Below is a small trained network, with its code and all its weights. Each question gives an input and a target symbol and asks what happens when units are switched off, that is, made to give their printed mean instead of their output.

import numpy as np


def w(rows, s, z=0):
    codes = np.array(rows[::2]) - 128.0
    scale = np.full(codes.shape[1], s)
    scale[-1] = z or s
    return codes * scale


def norm(h):
    return h / np.sqrt((h * h).mean(-1, keepdims=True) + 1e-5)


def f(y):
    return y / 2 * (1 + np.tanh(0.7978845608 * (y + 0.044715 * y**3)))


def softmax(a):
    e = np.exp(a - a.max(-1, keepdims=True))
    return e / e.sum(-1, keepdims=True)


def log_softmax(a):
    a = a - a.max(-1, keepdims=True)
    return a - np.log(np.exp(a).sum(-1, keepdims=True))


def net(x, mask):
    ids = ['αβζηθλμξτψ'.index(c) for c in x.split()]
    T = len(ids)
    res = E[ids] + P[:T]
    q, k, v = (norm(res) @ M[0].T for M in (Q, K, V))
    z = softmax(np.where(np.tri(T) > 0, q @ k.T / 3**0.5, -1e9)) @ v
    res = res + np.where(mask[0], z, O[0][:, -1]) @ O[0][:, :-1]
    y = f(norm(res) @ A[0][:, :-1].T + A[0][:, -1])
    res = res + np.where(mask[1:13], y, B[0][:, -1]) @ B[0][:, :-1]
    return log_softmax(norm(res)[-1] @ U[:, :-1].T + U[:, -1])


Q, K, V, O, A, B = {}, {}, {}, {}, {}, {}
E = w([
[143,140,92,109],'α',
[145,139,84,110],'β',
[88,108,15,209],'ζ',
[112,188,72,103],'η',
[194,171,119,130],'θ',
[175,121,153,130],'λ',
[133,173,142,98],'μ',
[125,97,169,185],'ξ',
[177,216,253,187],'τ',
[86,135,143,97],'ψ',
],0.0057)
P = w([
[76,211,180,209],'0',
[99,193,129,187],'1',
[103,172,118,167],'2',
[120,156,112,148],'3',
[135,140,114,131],'4',
[158,121,107,117],'5',
[168,103,119,96],'6',
[184,76,123,75],'7',
[205,53,126,57],'8',
[225,29,123,38],'9',
[233,16,134,25],'10',
[239,5,135,15],'11',
],0.0014)
Q[0] = w([
[2,107,131,168],'H0',
[110,50,119,94],'H0',
[236,116,109,43],'H0',
],0.0083)
K[0] = w([
[146,179,56,254],'H0',
[241,105,46,112],'H0',
[144,78,162,18],'H0',
],0.0065)
V[0] = w([
[134,235,109,122],'H0',
[145,118,148,2],'H0',
[134,190,196,166],'H0',
],0.0031)
O[0] = w([
[127,51,181,172,250],'H0',
[3,166,132,243,159],'H0',
[87,64,107,81,157],'H0',
],0.0034,0.0022)
A[0] = w([
[152,38,101,129,85],'N0',
[225,149,116,84,139],'N1',
[131,17,108,255,104],'N2',
[47,183,61,138,96],'N3',
[162,35,190,175,9],'N4',
[139,102,144,43,224],'N5',
[144,75,87,132,108],'N6',
[80,19,125,91,153],'N7',
[132,141,52,105,60],'N8',
[95,124,119,242,71],'N9',
[111,170,87,123,9],'N10',
[209,199,140,232,14],'N11',
],0.0057,0.0015)
B[0] = w([
[87,142,178,150,143],'N0',
[92,58,153,174,207],'N1',
[100,251,150,130,192],'N2',
[174,132,65,6,252],'N3',
[141,150,142,21,153],'N4',
[28,103,136,146,192],'N5',
[108,152,173,154,150],'N6',
[55,81,67,135,160],'N7',
[154,151,196,112,213],'N8',
[89,125,124,143,123],'N9',
[173,109,159,76,149],'N10',
[149,71,2,96,171],'N11',
],0.0042,0.002)
U = w([
[112,74,168,136,90],'α',
[220,145,185,226,178],'β',
[190,144,84,14,183],'ζ',
[193,31,27,197,139],'η',
[148,19,190,81,5],'θ',
[132,103,144,163,50],'λ',
[69,222,222,116,74],'μ',
[94,182,24,210,170],'ξ',
[142,88,123,155,7],'τ',
[7,40,106,103,213],'ψ',
],0.011,0.003)

Each question gives the input, a string of symbols that net reads in full, and the target symbol t.
The units are the heads (3 rows each of Q, K, V and O) and the neurons (one row each of A and B). Each row of codes is followed by its name. A weight is (code - 128) times the scale printed after its matrix; where a second scale follows, it is the last column's (O, A, B and U).
mask holds one flag per unit, heads first, then neurons. A switched-off unit (its flag False) gives its mean, the last column of its rows in O or B, instead of its output. The means were averaged over made-up inputs and are rounded, as every weight is.
A unit's drop is (log p(t) with every unit on - log p(t) with that unit switched off) / (log p(t) with every unit on - log p(t) with every unit switched off).
The circuit of an input: a set's keep is (log p(t) with only the set's units on - log p(t) with every unit switched off) / (log p(t) with every unit on - log p(t) with every unit switched off). Starting from the 12 units with the biggest drops (on a tie, the unit counted first), units are removed one at a time, each time the one whose removal leaves the highest keep (on an exact tie, the one counted first), for as long as the keep stays at least 0.8.
units of the circuit, in order: the units of the circuit, biggest drop first
most important unit: the unit with the biggest drop
k most important neurons: the k neurons with the biggest drops, biggest first
drop of u: that unit's drop, to one decimal
input ξ η τ β, target ψ: most important unit	H0
input η η η θ ζ α η α μ, target μ: 2 most important neurons	[N3, N7]
input μ ψ ζ λ, target μ: 3 most important neurons	[N2, N3, N4]
input ζ θ α η α, target β: units of the circuit, in order	[H0, N8, N3, N4]
input α η η ξ β β, target β: 3 most important neurons	[N8, N3, N7]
input β β β, target η: 2 most important neurons	[N11, N1]
input η ξ θ α θ, target η: 2 most important neurons	[N11, N1]
input ξ ψ λ ψ β η μ α, target μ: 2 most important neurons	[N11, N8]
input μ η λ ψ α μ λ μ, target μ: 3 most important neurons	[N11, N7, N3]
input η ψ ξ μ μ η λ, target μ: drop of N3	0.3
input β ζ η η α, target β: drop of H0	0.2
input α α τ ξ α, target ψ: drop of N5	0.5
input η λ τ β, target ψ: drop of N7	0.1
input ψ λ η β, target θ: most important neuron	[N2]
input ζ ψ θ λ, target ζ: 4 most important neurons	[N4, N11, N2, N8]
